Below is a small trained network, with its code and all its weights. Each question gives an input and a class and asks what happens when units are switched off, that is, made to give their printed mean instead of their output.

import numpy as np


def w(rows, s, z=0):
    codes = np.array(rows[::2]) - 128.0
    scale = np.full(codes.shape[1], s)
    scale[-1] = z or s
    return codes * scale


def norm(h):
    return h / np.sqrt((h * h).mean(-1, keepdims=True) + 1e-5)


def f(y):
    return np.maximum(y, 0)


def log_softmax(a):
    a = a - a.max(-1, keepdims=True)
    return a - np.log(np.exp(a).sum(-1, keepdims=True))


def net(x, mask):
    res = np.array(x, float).reshape(1, 4) / 4 @ E
    u = 0
    for l in range(3):
        y = f(norm(res) @ A[l][:, :-1].T + A[l][:, -1])
        res = res + np.where(mask[u : u + 11], y, B[l][:, -1]) @ B[l][:, :-1]
        u += 11
    return log_softmax(norm(res)[-1] @ U[:, :-1].T + U[:, -1])


A, B = {}, {}
E = w([
[254,220,105,132,150],'x0',
[212,21,196,119,16],'x1',
[133,133,124,128,123],'x2',
[135,80,50,205,133],'x3',
],0.004)
A[0] = w([
[121,56,74,126,135,149],'L0N0',
[225,65,160,117,45,52],'L0N1',
[187,40,138,160,88,92],'L0N2',
[98,132,73,58,131,85],'L0N3',
[165,73,181,29,125,107],'L0N4',
[96,124,129,171,105,11],'L0N5',
[1,87,201,134,51,148],'L0N6',
[152,80,99,238,128,45],'L0N7',
[118,178,105,159,52,8],'L0N8',
[234,145,154,144,204,154],'L0N9',
[32,246,162,45,131,118],'L0N10',
],0.007,0.0017)
B[0] = w([
[131,150,119,132,41,180],'L0N0',
[113,117,179,132,102,249],'L0N1',
[122,115,147,8,214,220],'L0N2',
[254,148,93,93,100,152],'L0N3',
[16,174,161,173,106,210],'L0N4',
[35,46,159,157,156,139],'L0N5',
[138,143,125,51,141,253],'L0N6',
[182,87,96,119,171,190],'L0N7',
[126,145,103,83,131,130],'L0N8',
[177,172,202,183,152,220],'L0N9',
[191,53,129,64,125,233],'L0N10',
],0.0073,0.005)
A[1] = w([
[128,93,218,60,99,142],'L1N0',
[46,145,102,155,172,109],'L1N1',
[102,140,75,119,136,125],'L1N2',
[208,103,158,156,168,155],'L1N3',
[144,54,41,72,90,193],'L1N4',
[110,150,152,145,105,26],'L1N5',
[102,112,110,245,114,2],'L1N6',
[189,1,144,161,120,100],'L1N7',
[140,132,98,191,144,127],'L1N8',
[66,188,129,126,59,44],'L1N9',
[236,52,192,216,204,219],'L1N10',
],0.0087,0.0017)
B[1] = w([
[168,171,46,164,105,255],'L1N0',
[91,104,170,121,20,140],'L1N1',
[166,147,202,144,53,144],'L1N2',
[52,163,79,81,48,196],'L1N3',
[89,85,206,238,89,198],'L1N4',
[236,8,165,122,115,134],'L1N5',
[39,149,168,153,183,137],'L1N6',
[138,195,150,31,113,169],'L1N7',
[64,96,49,130,128,151],'L1N8',
[96,134,201,2,138,142],'L1N9',
[126,188,98,135,180,226],'L1N10',
],0.0063,0.0083)
A[2] = w([
[139,26,37,68,89,100],'L2N0',
[115,171,129,125,96,72],'L2N1',
[147,145,189,200,80,125],'L2N2',
[152,69,142,118,119,114],'L2N3',
[191,208,140,140,197,173],'L2N4',
[102,113,159,110,159,254],'L2N5',
[117,202,105,122,102,115],'L2N6',
[172,30,148,91,124,106],'L2N7',
[102,102,10,194,148,163],'L2N8',
[96,96,115,229,133,170],'L2N9',
[87,105,123,131,82,85],'L2N10',
],0.012,0.0028)
B[2] = w([
[149,122,148,212,170,199],'L2N0',
[113,99,108,121,179,173],'L2N1',
[168,20,154,225,120,173],'L2N2',
[169,197,88,164,213,160],'L2N3',
[129,88,147,100,58,254],'L2N4',
[197,161,78,133,61,169],'L2N5',
[63,105,113,112,192,222],'L2N6',
[46,105,22,161,192,187],'L2N7',
[163,87,124,236,160,177],'L2N8',
[166,157,186,3,90,167],'L2N9',
[148,194,161,92,144,177],'L2N10',
],0.0079)
U = w([
[111,132,50,234,212,175],'0',
[114,192,107,4,82,182],'1',
[199,66,228,196,41,4],'2',
],0.016,0.0025)

Each question gives the input, the list of numbers given to net, and the class t.
The units are the neurons (one row each of A and B). Each row of codes is followed by its name. A weight is (code - 128) times the scale printed after its matrix; where a second scale follows, it is the last column's (A, B and U).
mask holds one flag per neuron, layer by layer. A switched-off neuron (its flag False) gives its mean, the last column of its row in B, instead of its output. The means were averaged over made-up inputs and are rounded, as every weight is.
A unit's drop is (log p(t) with every unit on - log p(t) with that unit switched off) / (log p(t) with every unit on - log p(t) with every unit switched off).
unit that matters most: the unit with the biggest drop
top k neurons: the k neurons with the biggest drops, biggest first
k most important neurons of layer l: the k neurons of layer l with the biggest drops, biggest first
drop of u: that unit's drop, to one decimal
input [-2,-1,-5,-6], class 0: unit that matters most : L0N10
input [-2,0,8,1], class 2: top 2 neurons : [L0N0; L1N4]
input [-1,-1,1,4], class 2: top 3 neurons : [L1N4; L0N9; L0N0]
input [6,8,8,1], class 1: top 2 neurons : [L0N2; L1N4]
input [-1,8,0,-6], class 1: 3 most important neurons of layer 0 : [L0N2; L0N9; L0N6]
input [-8,-6,-1,3], class 2: top 2 neurons : [L1N4; L0N2]
input [0,-7,0,-8], class 0: top 2 neurons : [L0N10; L0N9]
input [-8,-1,-1,2], class 2: top 3 neurons : [L1N4; L0N2; L0N4]
input [-4,0,1,-2], class 0: top 3 neurons : [L0N6; L0N10; L2N0]
input [-7,-8,-5,4], class 2: top 2 neurons : [L0N2; L2N2]
input [-5,1,-1,0], class 1: top 2 neurons : [L0N10; L0N7]
input [-1,7,4,4], class 0: top 2 neurons : [L0N2; L0N9]
input [-5,-2,4,1], class 2: top 2 neurons : [L0N2; L1N4]
input [-2,0,-8,-8], class 0: most important neuron of layer 2 : [L2N0]
input [1,3,-7,8], class 1: top 3 neurons : [L1N7; L1N10; L0N10]
input [0,4,8,5], class 0: 2 most important neurons of layer 0 : [L0N9; L0N2]
input [-1,4,-3,7], class 0: 2 most important neurons of layer 0 : [L0N2; L0N9]
input [-1,-4,4,-8], class 0: 2 most important neurons of layer 0 : [L0N10; L0N9]
input [-3,-2,2,3], class 2: drop of L1N4 : 0.1
input [-8,3,8,2], class 0: drop of L2N0 : 0.2
input [-6,-6,-6,-8], class 0: drop of L0N10 : 3.4
input [-4,4,1,5], class 0: most important neuron of layer 0 : [L0N2]
